Every row comes from one small tree of marks. The marks that hang from a mark follow it in brackets, in the order of their numbers. Every link used is in the known rows. Which tree was each row made from?
Each row is shifted at random along 4 fixed directions that mean nothing.
Known rows
K422(K359(K579(K927) K584(K134 K372 K413(K476)))): [-183  -88 -223 -242  -27  204  -49  -12  -94  -43   78  -35  111  -37
   -2  121   85 -165 -294  156 -258 -307 -202    6 -173 -276 -194 -132
  236   59  275  187 -173  271 -281  -35  -12    9    6  -72    3  269
 -278  -57   37   61  183 -266  177   -2  145  187 -210   51  187  -29
  249   -3  255   88 -116  -42 -252]
K138(K380(K615(K134(K359) K372))): [-138  -33  -55  134  318 -307  -13  188 -276  359  134  156 -229  150
  117  229  144  -99 -170 -148 -113 -148 -180  371  105 -363   56  -14
  249  -18  -37   79   56   70   93  -57  -92  170  -11 -183  -76  314
    6  -72 -177 -244   50 -137 -403    7 -126   92  301   18 -214  183
   75  188 -240   87 -153  130  426]
K228(K584(K134 K359 K372 K413(K476) K422)): [ -54 -180 -115 -278   38   45   -2   17 -136  180  325   60 -194   84
  106  129  120  -18 -224  204 -300 -140 -343  -23   31 -310 -278 -224
  187   85   31  154   22   73 -100  -92  -63  -34   23 -151   -6  106
 -146 -258  161  -43  -13  -39   16   66   37  214 -186  -98  -31  128
  249  -24  169   -9 -287  -46 -108]
K615(K138 K372 K728): [ 145   89   19   83  157 -154  -45  125 -168   89   -9  -70   -7   84
   15  156  136  -62 -216 -267  195 -342 -225  479   73 -646  270  139
  345  -91 -221  172  222  -47   57   49  174  437  -81   42  -10  219
   57 -120 -155 -274  119 -154  -27  -34    3  230    6   -7  -99 -110
   11 -151   31    6 -335  172 -113]
K228(K372(K134(K359)) K413 K476): [-165  -84  131 -245 -175  282  145   51   49   34 -144  278  609 -205
  149 -118 -179  174  -15  204 -466 -136 -140  239   88 -474   41  -45
   42  110   -1  253 -347 -264 -311  188   -8  234  182  -87  161 -312
  -56  -68    6 -227 -354  -59  250  228  124  462    6 -320  265 -156
   50  -19  388  255 -324 -124 -319]
K372(K134(K359(K579(K413 K476 K871 K927) K584))): [-158   27 -273   29  386 -419   52  386 -460  128   56 -100 -311 -282
 -139   63  355 -150 -109 -324 -180  -16 -155  343  160 -180  155   41
  263  -83   34  -80  -34  227  135  -21  -21  199 -259 -247   -9  236
 -201 -162  -27  -91   89 -136 -146   74   52  -40   87   99 -136   66
   57  150 -380  131 -123   60  466]
K871(K422 K579(K138 K927(K228(K413)))): [-212  162  -20   19  156  128   23   70   84  -49 -193  114  262  -50
  -46  195   77  -48 -179  -18 -151  -66   50  -19 -113 -296  -35 -218
 -106  -90   87   37  -10  168    5   54  359  245  349 -310 -191   90
 -302   -7  -20 -115  123 -248  147   97 -149  106   89   -5  -82   69
   83   59  102  -43    6   13  -71]
K476(K134(K359(K422 K579(K413) K584))): [-149 -101  -82 -350  -11   72  -65  171 -143  134 -126  -13  252 -135
   62  104  -57  -97 -201  -25 -246 -157    7  145  -45 -233   48 -112
  251  100  295  131 -214   37 -231  107  -46   75   39 -181  136  -37
 -267 -108   68  -79 -181 -177  304   75  111  342  -81 -107  104 -109
  143  103  226   78 -141  -38 -204]
K413(K476(K134(K359(K422 K579(K871 K927) K584)))): [-220  -10   35  -39  111 -173   62  375 -189  115  -52  -42 -137  -57
   14   60  199  -65 -193 -157  -42 -242 -242  233  -60 -310   40   12
  138   34    1    8  -54   43  182  -82   80  251  -38 -115   60  171
   68 -168  -90  -28   47 -118  -82  134   10   96    1   94   42   42
  -52   71 -131   95 -343   82   48]
K228(K476 K584(K134(K359(K579(K413))) K372 K422)): [-119 -166 -146 -284  132 -136  155  201 -318  138  149   -1   -2 -169
   93 -101   57   88 -188  -47 -386   87 -306  322  222 -267  170 -161
  413  -60 -136  287 -174 -130  109  181  127   16 -372  -86   27 -205
 -426 -438   52 -102 -323 -111  178   86  173  250 -181 -344  -50   56
   92   -7  160  211 -392 -190  -59]
K228(K372 K476 K584(K134(K359(K579)))): [-135 -117  -28 -150  100 -115  124  134 -144  187  121  256  107   26
  226  -27   65  210   30  101 -371  -88 -356  307  222 -491  173 -138
  284   -3 -187  217 -256 -284  131  120   74   88 -110   12  150 -197
    0 -211  -55 -216 -289  -46  -95  154   36  277  -33 -303  -10  100
  -28   50   99  243 -481  -85   91]
K134(K359(K579(K138 K413))): [-116  -26  -91  -12  154 -163  -24  295 -240  198 -136  130   44   56
   69  -58   75   30 -201  -18 -157 -157 -189  152   52 -381   97  -64
   93   44   -6   51 -148  -31  141   23  -45  280   18 -173   26   59
  -83  -20  -74  -90  -94  -82  -87   11   54  153   27   64 -122   57
  122  128   29  -54 -225  -74   81]
K138(K380(K228(K584(K359 K372(K134))) K615(K728))): [-223 -181  -18 -138  253   84  -52 -131 -184  172  116   51  237 -163
   99  269  -79 -263 -149  136 -375  -31   55  389   86  -90   -3 -139
  141  -50  215  303 -198  179 -277   65  -47  -49  -92 -257 -137   65
 -472 -125    4 -268  -18 -319   -9   85   15  292  107 -168    5   41
  299   70  116  152   86  -64   68]
K134(K359(K579(K138(K380) K413(K476) K871 K927))): [-202   71 -147  -51   62  122 -117  156   40   57 -134  108  108   99
   53  111   64  -70 -205  126 -136 -406  -49 -104 -185 -403 -166  -71
 -259   82  115  -65   24   83 -101 -294  -42  313  372 -169   36  303
  105  184  -32  -14  188 -110 -115   30  -29  129   15  264  -17  162
   96  -19   56  -12   -8   77 -185]
K380(K228(K372 K413 K476) K615(K134 K138 K728)): [-101   -5   21  -66  186  109   51 -323  -29  204  106  232   35 -212
 -173  326 -214 -120  117   40 -199 -309  -53  248  175 -370   81   67
    4  -51   85  179  152    3 -212  -56  112  235  186 -226   -2  304
   77   18   92 -402  144 -114  -81  125 -118  127  164   73   16  -87
  168 -156   17  214  176  188   32]
K584(K134 K372 K422): [ -28 -260  -56 -193   27 -123  -40  175 -234  239  213   -7  -84   95
  180   25  104    9 -258  100 -250   57 -279  155   54 -269 -169 -175
  437   29   16  276  -60   33  -40  227 -195  -96 -116 -141  -64  -21
 -409 -442  -48 -205 -320 -115   16  -23   75  245  -10 -280 -101  141
  219  149  217  108 -460 -187  -76]
K422(K359(K579(K615 K927) K584(K413))): [-207  273 -334   14  188 -186   87  178 -269  -85  124 -245 -390 -132
 -283  117  376 -268 -369 -328  -91 -395 -251  149  -57 -269  -39   60
  221  -46   40  -46  112  419  -54 -272  247  302 -127  -61  -59  562
   27  -15    8   49  486 -173  -82  -71  213 -113 -159  303   64 -162
   72 -100 -218   -5  -41  247  168]
K615(K134(K359(K584(K413 K422))) K138 K372 K728): [ 271    8 -206   60  277 -454   15  244 -520  327  162  -67 -305  129
  -19  108  112   48 -261 -629  238 -217 -387  620  202 -735  531   99
  654 -191 -352  161  286 -203  372   59  116  323 -355   63   58  219
  -61 -293 -149 -281  -12  -87  -15  -15  -28  119   16  -66 -247  -71
   37 -120 -266    9 -426  137  145]
K380(K228(K372 K584) K615(K138)): [-158  119  198  -96   98  -49  -66  -56 -203  145  137  258   44   72
   32   56  -37 -152 -132   40 -211 -378 -272  303  146 -468   83   29
   -1  -41 -146  152   13 -129   22   11  131  352  139  -25   42   22
   66   -7 -255 -364   50  -56 -340   35   24  216   85   21  -10 -121
   11 -148   15  112 -114  157   68]
K359(K579(K615(K134))): [-196 -193 -127 -197   84  190  -63  -75   -6  112  -91   50  282 -230
  108  303  -51 -153   -2  350 -343  -51  127   77  -43  -46  -73 -151
  128  -47  464  305 -252  159 -433  210 -131  -98   38 -359  -49    8
 -534    0  154  -60  -81 -296  456   59  -74  297  -99 -182  110  110
  317  209  419   57    5 -161 -205]
K927(K134(K359(K579)) K422): [-133   26  -34 -259 -131  220  -96  -54 -234 -106   23  -33  320 -117
   45   56   99 -239 -239  -64 -381 -156   12  128  -37  -64 -200 -104
  120   56  282   98 -227   30 -312  103   55  104  122 -138   20   50
 -439  -24   66 -190 -160 -320  299  -32   33  239  -68  -15   60  -57
   61  -39  -75   88  -37  117 -159]
K228(K372 K584(K134 K413(K476) K422(K359(K579)))): [-138 -235 -164 -199  114   54   39  -23   33  192  275  285 -117  121
  111  237  123   89   25  329 -314 -158 -267  -82   84 -357 -196 -300
  221   35  154  152  -53   81 -200  -34  -48 -154  132 -153   38  140
  -49  -93  197 -114  -20 -109  -92   98  -70  219 -101 -134  -33  158
  212   29  165   89 -210  -56   79]
K615(K134(K359(K422 K579 K584)) K138 K728): [ 147  -11 -300 -123  120  -43  -67  -82 -258  278   41  -96   60  -42
  -77  239  -57  -54  -70 -285   77 -231  -70  274   25 -404  325   74
  431  -80   62  176  158 -108  -96    0  126  167 -113  -68   89  163
 -177  -76  156 -205    3 -189  351  104  -86  240 -137   -2  -97 -133
  132 -112  -53   67 -117   60 -153]
K134(K359(K579(K138(K380) K871 K927(K422)) K584)): [-148  -81 -229  -77  279 -279   15  498 -432  199  -68  -15   83   49
  165 -119  134   25 -306 -126 -148   -5 -173  395   64 -353  252 -143
  224 -133 -122  118 -243 -118  310   80  -17  114 -278  -72   32  -91
 -399 -188 -243 -111 -149 -180   18    2   83  139    6  -90 -143   87
   83  165 -163  -15 -278 -164  205]
K134(K359(K422 K579(K413 K476 K871 K927(K228)))): [-144  -92 -224  -49  165  -58  -80  295 -128  166  -29  116 -101 -115
   41   70   84   34 -175  102 -188 -263 -150  -26  -40 -294 -139 -102
 -107   67  168  -59   14    2   -3 -197  -63  257  171 -201   91  215
   -2   71  -19  -61   19 -100  -58   29  -33  120   12  177 -110  162
  131   44  -70   29  -97  -47   42]
K584(K359(K579) K413): [ -85 -253 -116  -73  201  -65  -43  100 -168  326  109  171 -236   91
   50  247   91  -16  -90  344 -255 -147 -207  -99    7 -292 -281 -151
   79  165  195   23  -90  222 -168  -63 -224   56  113 -325    6  319
  -54  -26  165  -73  117  -40  -45   13  -71  142   12  116 -134  200
  404  267   98 -182 -161  -39  191]
K871(K579(K138 K476(K134) K615 K927)): [-248  220  -50   93  294 -158   80  281  -43  -71 -193 -209  -47 -280
 -124  130  167 -134 -226 -211 -101  -74  -30  255  -63 -179   79  -82
  -55 -214   17   81   56  262  165   -7  261  175   44 -318 -172  121
 -239 -162 -109   51  259 -266  -30   26    8  -37   -4   76   13  143
  -13   13   75   27   18   24   12]
K372(K134(K359(K422 K579(K871) K584))): [ -88 -108  -64 -178  -20  -46  -70  213 -325  207  -18   80  214  -84
  120  -21   51  -30 -109   59 -287 -130 -167  195  -37 -274   70   -8
  253   56  101   80 -198 -138 -112  116 -171  133  -31  -77  143 -106
 -253  -76  -72 -153 -250  -75  165  134   60  353  -42 -111   41  -20
  126  121    3  101 -343 -101  -38]
K413(K476(K134(K359(K422 K584(K372))))): [-167 -240   72   25  255 -325   85  413 -259  369    2  165 -196   15
  144   49  221   89  -85  -39  -53  -19 -331  349  132 -297   91 -115
  284   36   26  117 -134  -32  365   79  -92   87 -128 -211   36   60
   50 -260 -114  -71 -160  -94 -255  151  -75  133  109  -26 -110  171
   53  274 -113   71 -485  -61  332]
K871(K422(K359) K579(K413(K476) K615(K138 K728))): [-110   70  136   87 -231  374  -25  -93  274   18 -251  273  416  123
   78  112 -165   97 -191  231  -69 -420  -88  -84 -293 -420   82 -177
 -228   45  135  179   61  -56  -73  -81  135  264  609 -178 -122   66
   12  189 -161   84  -40 -112  154  131 -165  261  -75  -24   98   11
  128 -108  447 -131 -207    7 -576]
K615(K134(K359(K422)) K138(K380) K372 K728): [ 217 -231 -135  -59  -15  253 -290 -280  126  467   73  376  297  371
  311  473 -231   99   35  211   73 -471  -59   75 -131 -714   27  -88
  150   45  185  184  287 -306 -285 -157 -230   94  522  -80  160  284
  189  218   -6 -293  -55 -124   23   88 -363  479  110    6 -125  225
  229  -85  218   28 -153  100 -341]
K228(K372 K476 K584(K359 K422)): [-107  -44   25 -163   45  -58  170  160 -132  144  232  140  -24   51
  181  -76  100  185 -159   38 -322 -161 -425  218  197 -518  109 -137
  165    2 -283  173  -94 -208  103  -83  182  224  -76    1   95 -197
  100 -259  -40 -235 -218  -14  -29   99   95  328 -118 -229  -49    4
  -26 -112   67  149 -510   43    5]
K359(K422 K579(K138 K413(K476) K927(K228)) K584): [-160  -42 -103  -77  160 -151   45  433 -337   83 -150    1   69  -44
   84 -163   80   31 -253   66  -40 -251 -417  192  -92 -450  100   80
  156  -81 -146  -16  -88 -213  313  -95  127  237 -221   66  177   -8
 -201 -241 -232 -105   53  -95  227   52   78  219  -96   85  120   41
  -16  -50  -63  -83 -283 -152   -4]
K413(K476(K134(K359(K422)))): [-221 -540   89 -121  286  -65   44  281  -88  386 -134  311  177 -103
  294  146   33  135   82  356 -237  213  -41  283  146 -117   63 -355
  197   12  379  307 -415   -6   88  298 -251 -220  -48 -447  -46 -198
 -370 -186   62  -69 -388 -270   41  179 -220  351   81 -250  -91  241
  287  447  245   88 -292 -339  215]
K584(K372(K134(K359(K579))) K413(K476)): [-142   61  130 -180 -144   27    3  159 -312  -26    2  -54  117 -111
  -44 -116   72 -116 -384 -138 -257 -235 -356  215 -113 -373 -164   78
  225  120  -33  168 -120   21 -135  134   24  384  -35    2   74   73
 -174 -228  -95   15   17  -95  103  107  265  240 -140  -47  213  -62
   76  -82  196  115 -443  -33 -334]
K413(K476(K134(K359))): [-219 -206   71   66  315 -262   81  314 -144  306  -30  155 -207  -40
   73  176  260   -5   -3  -21  -90    6 -164  281  144 -201   36 -150
  179   39  152   87 -142  166  226   59  -63   59  -17 -358  -64  169
   23 -149   29  -62  -64 -166 -277  133 -152   78  148   40 -134  191
  100  312  -95   76 -285    9  383]
K927(K134(K359) K228(K413)): [ -83  171  193 -214 -358  356  -62  -17 -232 -265 -142  -96  606 -253
   42 -207  -17 -255 -479 -242 -458 -263 -166  316  -24 -271 -151   32
  106  155  -39  191 -384  -74 -273  150  226  309   13   99  103 -149
 -476  -90  -10 -276 -111 -268  415  -22  303  346  -78  -72  387 -359
   25 -147  178  108  -99   92 -507]
K380(K228(K372 K476 K584) K615(K134)): [-243  392  188 -223 -134  200   23 -276 -103 -149  195   -3   93 -196
 -153  102  -96 -310 -217 -216 -350 -564 -212  213    3 -387    7  167
  -39   13  -74  125   85   -3 -234 -179  351  530  169   65   43  168
  102  -14  -59 -295  155 -104    0   65  130  208  -67   63  251 -270
  -98 -419   21  316   11  394 -266]
K380(K228(K584(K134))): [-178   37  152 -157  -52  171 -127  -91   26   69   80  139  193   40
  122  169   26 -195  -78  241 -295 -373 -122   79  -13 -316 -155  -64
  -38  128   93  124  -87   63 -207  -48   14  180  262  -66    1  110
  -58   11   12 -229  -73  -74  -71   58  -36  294  -27    5  144  -49
  167  -56  229   41 -112  133 -141]
K359(K422 K579 K584(K134 K372 K413(K476))): [ -64 -359 -216 -239  137 -165   24  234 -344  372  122  100 -144    1
   92  119   22   80  -87  318 -168  -62 -411   65  -33 -252 -121  -27
  516   38  141  182  -83 -117  -23  156 -202 -103 -315  -24  198  102
 -269 -354   53  -55  -80  -53  233  147   26  212 -101 -124    3  177
  236  184   61   38 -432 -287   58]
K476(K134(K359(K579(K615) K584))): [-167   53  -80 -218   46  -83  -28  191 -224  103  -66 -130   74 -134
  -15  116   84 -198 -260 -240 -216 -164  -42  279   -2 -221   96  -53
  283   28  161  115 -161  131 -105   83   35  138  -42 -166   77   76
 -194 -126   -1  -63  -37 -173  135   42  165  171  -41  -42   89 -103
   71   97   72   85 -166   89  -71]
K372(K134(K359(K422))): [-118   58  -30 -200  -43   40  -40   67 -235   38    0  -34  197 -198
  -23   23  117 -149 -172 -124 -307 -141  -56  174  -33 -201  -42   20
  189   68  191   70 -117   42 -291   60   -7  255   82 -164   29  -16
 -210  -41   84 -158 -142 -165  169  114   83  333  -66  -51   60 -156
   85  -11   14  169 -186    4  -96]
K372(K134(K359(K579(K871 K927(K228 K422))))): [-163 -456  -50 -123  229  -14 -140  152 -246  333  -20  366  304  -80
  304  125   77   27  119  401 -436  165   11  207  100 -159  -52 -336
  107    4  342  136 -421  -40  -61  288 -368 -218  130 -401   22 -152
 -531   -1  -80 -215 -390 -217   13   82 -172  347  145 -193 -107  323
  345  431   93   50 -194 -270  259]

Write each row's tree
[-131    4 -520 -417   98  286  -70  -97   13  -13  154 -244 -106 -517
 -288  461   79 -275 -112  218 -272 -257   94 -308 -177   94 -416   11
  131   14  639   68  270  414 -805 -212  -16   73   -4 -197  145  470
 -312    2  489   86  459 -254  607  117   59  172 -279  181   93   31
  286 -163   95  238  301   70 -306]	K359(K422 K579(K476 K871) K584(K372(K134) K413))
[ -14  120   29  128   71   70  -59 -163   66  217   -1   68  151  107
  -48  289    1 -119   12  -45   25 -418  -68  224  -22 -508   36  168
   50   54 -112   57  256   16 -238 -202  146  314  308  -35   46  395
  277   70   16 -328  210  -78 -183  125 -100  216  145  167   14  -40
   58 -180    2   61  -62  283 -105]	K615(K138(K380(K228(K372(K134) K413 K476))) K728)
[-208  -29 -273 -166  270  -84   -1  294 -215   -3  -56  -43  -44 -193
  -60   94  180 -109 -224  -90 -214  -84   57  144   53 -183   -1 -148
   19  -30  215   29 -131  223  -77   -7   34  199  -35 -302  -64  164
 -317  -26   56  -60   14 -239   85  -19   57   50  -32   43 -137   29
  152  104  -69   43    0  -37   92]	K134(K359(K579(K413 K871 K927(K422))))
[ -17  101 -132 -136 -144 -117  -63  126 -274   76  178 -142 -168    8
  -20  -18   92  -80 -386 -231 -183 -329 -406   98 -113 -363 -200  132
  344  118  -67   84   97  -56  -46  -34   14  341  -18   64  120  241
   38 -240  -93 -100    7  -38  -63   47  218   84  -55   33   19   -3
  -37 -123  -28  192 -420   39 -249]	K584(K134(K359(K422 K579(K476))) K372)
[ -61  -64 -278  -84  271 -345  100  530 -414  265  -51  -93 -209  -75
  -21  -29  149   99 -167   16  -23 -100 -295  163    3 -316  153   45
  376  -84 -119   35   47 -121  168    1   10  153 -411   42  158  101
 -297 -274  -38 -103   78  -21  260   49   64  174 -138   -1  -81    8
  132   95 -150 -103 -265 -147  188]	K359(K422 K579(K138 K871) K584(K413))
[ -49  -36 -167   78   44  -32  -26  101 -106   99   27   17  -69  -23
   34  158  130  -38 -173  -32  -82 -364 -173  189  -68 -370  100  -47
  218  -24   78  150   27   95  -60  -71   -3  157   38 -101  -19  323
 -101   61 -129  -89  137 -172    7  -35   11  151  -76   59    6    3
  166   21   95   -3 -177   88 -113]	K422(K359(K579(K615(K134 K138 K372 K728) K871)))
[ -85 -216 -161 -313  -77  179 -148   80  -44  308   31  107  140  -54
  127  186 -159   13 -124  447 -221 -319 -251 -153 -188 -270 -275  -61
  191  149  336  135   24  -89 -346  -34 -208   40  134  -32  292  126
  -79  -76   43   46  -16  -45  328  120   23  382 -164    6  162  148
  236   13  321   40 -238  -97 -302]	K359(K422 K579(K476(K134)) K584(K372 K413))
[-255 -103 -117   -5  241  -24  -46  297  -60   98 -188   56  201  -24
  137  130   28  -56  -88  242 -171 -156   15  129  -97 -325  -32  -82
  -56  -64   17   66 -149   56  -52   -3  -25   91   50 -197  -16  145
 -348  -51 -156 -176  108 -180   36   45  -47  182   91    6   21  193
  171  172  136  -41  -18 -110  -14]	K359(K579(K138(K380(K228(K413))) K871 K927))
[-137 -111 -292  -68  416 -367   53  315 -420  216   66  -21 -288 -198
 -103  156  301 -131  -79  -68 -123    7 -226  279  200 -181  110   43
  450  -46  104   46  -60  274   74  115  -71   78 -424 -199   44  260
 -258 -282   -4  -89  118 -122    7   47  110   -8   53   26 -114  115
  157  241 -160   54 -198    0  402]	K359(K579(K413) K584(K372(K134)))
[ -80 -113 -361 -150  302 -173   75   48 -331   98  216 -119 -438 -335
 -231  257  265 -146 -170 -124 -199  -53 -209   -7   39  -87 -234   53
  282  -32  270  -24  151  313 -158 -151   13  170 -182 -388   10  431
 -144 -245  228 -128  374 -191   90  112   98    2   -8  199 -186  137
  172    7 -211  120   -9    5  143]	K584(K359(K422 K579(K138 K413(K476))) K372(K134))
[ -72   62  -73 -214  -38 -120   40  142 -505 -105  152 -336  -57 -275
 -102  -53  153 -253 -489 -386 -301 -116 -309  336  -19 -225  -25  163
  462   11  -56  172 -170  170 -142  153  134  346 -383  -92   19   50
 -400 -397  -88 -155   87 -206  269   53  396  155 -117 -103   71 -158
   45  -52    8  165 -375   11 -231]	K584(K359(K579) K372(K134))
[-204 -173    5 -172  232   69    7  -90  -55  193  175  204   -5 -163
   70  250   81  -93   -7  280 -369 -123 -125  138  191 -193 -118 -190
   -2   40  193  201 -107  153 -118  -40   20   92   41 -276  -34  132
 -112  -91  139 -216  -15 -150  -86   94  -49  228    2   -1  -58  119
  288   55  151  126  -71   45  114]	K380(K228(K476 K584(K359 K372)))
[-144  -80 -206 -103  227 -167  -67  124 -315  240  113   82  -89  -58
  -22  178  230 -158  -37  -15 -255  -68 -117  121   54 -209  -38  -66
  219   -6  185  -40  -66  163  -97    3 -130   63   23 -266   26  182
 -134  -43   62 -142  -26 -122  -97   91  -16  128   67   77 -114  121
  167  174 -196  103 -169   32  300]	K372(K134(K359(K579(K927) K584(K422))))
[-175   -3   96  -83   20   26   47  119 -188   48  -76   -7  142 -285
   18   -2   89 -107 -217  -96 -353 -119 -171  277   60 -221  -30  -38
  145   55   60  133 -192   22  -31   58  174  194   -6 -131   93   30
 -276 -132    0 -195  -65 -198  208   -3  120  247    3  -16  140  -11
   83   18  120  109 -141   44  -96]	K927(K228(K476(K134(K359(K422 K579(K413 K615))))))
[-203 -186  -64  -17   96   11  -39  121 -170   62   10  163  160  -39
  130   48  146  -46 -144  123 -303 -161 -194  189  -12 -319  -32 -176
  223   28  165  139 -336  142  -71  109  -13   30   38 -174  -15   97
 -284   -7 -154 -157  -39 -272  -50   -8   57  247    7  -37   55   45
  194  182  136   70 -232  -82   78]	K422(K359(K579(K927(K228(K372(K134))))))
[ -85 -285 -196   69  156 -125  -58  159 -209  369   78  238  -27   21
  200   63  112   66  -78  276 -203 -143 -338  204   54 -281   63 -176
  271  -30  162  220 -138   -3  100   41 -249  -92  -31 -177   59  116
 -151  -12 -221    1  -42 -135 -153   28  -33  196   -8    7  -42  216
  260  216  127   11 -290 -126  162]	K422(K359(K579(K476 K615(K138)) K584(K372(K134))))
[-233   79  -84  103  321 -205   34  383 -253  -97  -43 -197   -9 -285
   51 -114  291 -122 -324 -369 -181   -7 -150  438   57 -243   29 -212
   43 -216  -21   15  -98  140  390  -90  281  117   21 -261 -111  111
 -468 -202 -304 -103  116 -384  -85 -125  -22   74   52  117   16  129
  -35  -62 -173   41   91   58  265]	K579(K138 K476(K134) K927(K228 K422(K359)))
[ -77  -43  -74  -68 -120  -54  -29  193 -278  104   75  -11   72  128
  127 -105  101  -40 -347  -22 -182 -323 -427  226  -84 -416   65   -4
  440   97  -74  193 -207   -2   62   68  -27  141 -154  117   77   97
 -158 -163 -247  -63  -72 -107    7  -19  219  220 -120  -50  123  -93
  101   52  133   39 -466  -13 -145]	K422(K359(K579 K584(K134 K372)))
[-179  207  146   13   29  152   35   78   78  -58 -221   22  205    2
  -63  144  -33 -118 -237  -32  -67 -307  -80   60 -183 -359   36   47
  -46    0    0   98   75  165  -52  -49  199  308  206 -150  -98  162
 -102  -43  -37  -38  215 -201   83   60  -31  155   36   96   66   65
    2  -91  219    7    4  116 -316]	K871(K579(K138(K380(K615(K134 K372))) K413(K476)))
[-106  -41  232   68  172  -83 -106  -21 -203  187  108  206  -54   37
   53  188  -60 -186 -155  110 -123 -407 -260  370   68 -443   26   29
   22    0  -26  135   56    0   94  -15  -84  352   97  -72  -79  279
   99  -16 -279 -344   13  -75 -375  -43  -18  162  197   81  -29   21
  183  -32  -25   33 -186  147  138]	K380(K228 K615(K372 K728))
[  12 -328   53 -164 -101  104 -135   35  -89  322  114  235   47  299
  307   77  -64   88 -138  504 -346 -201 -303  -81 -106 -457 -346 -213
   61  259   90  124 -199  -47 -143  -16 -439  -85  303 -169   44   78
 -119 -100   19 -112 -190   46  -31   -2 -107  335   -9  -83   37  182
  415  234  352 -180 -328 -158 -119]	K584(K134 K359 K413)
[ -90   63 -135   22  -39  -34  -35  165 -219  105   46   -6   -3   27
   12  -74  122  -49 -306  -24 -165 -373 -412   98 -109 -401  -22    3
  249   60  -21   85  -20   73   25 -122    0  237    6   43   87  260
  -42  -30 -180   39  172  -95  -54  -12  156  183 -129  167  116   -8
  122  -65   77    3 -247   76  -86]	K422(K359(K579(K138 K476) K584(K372(K134) K413)))
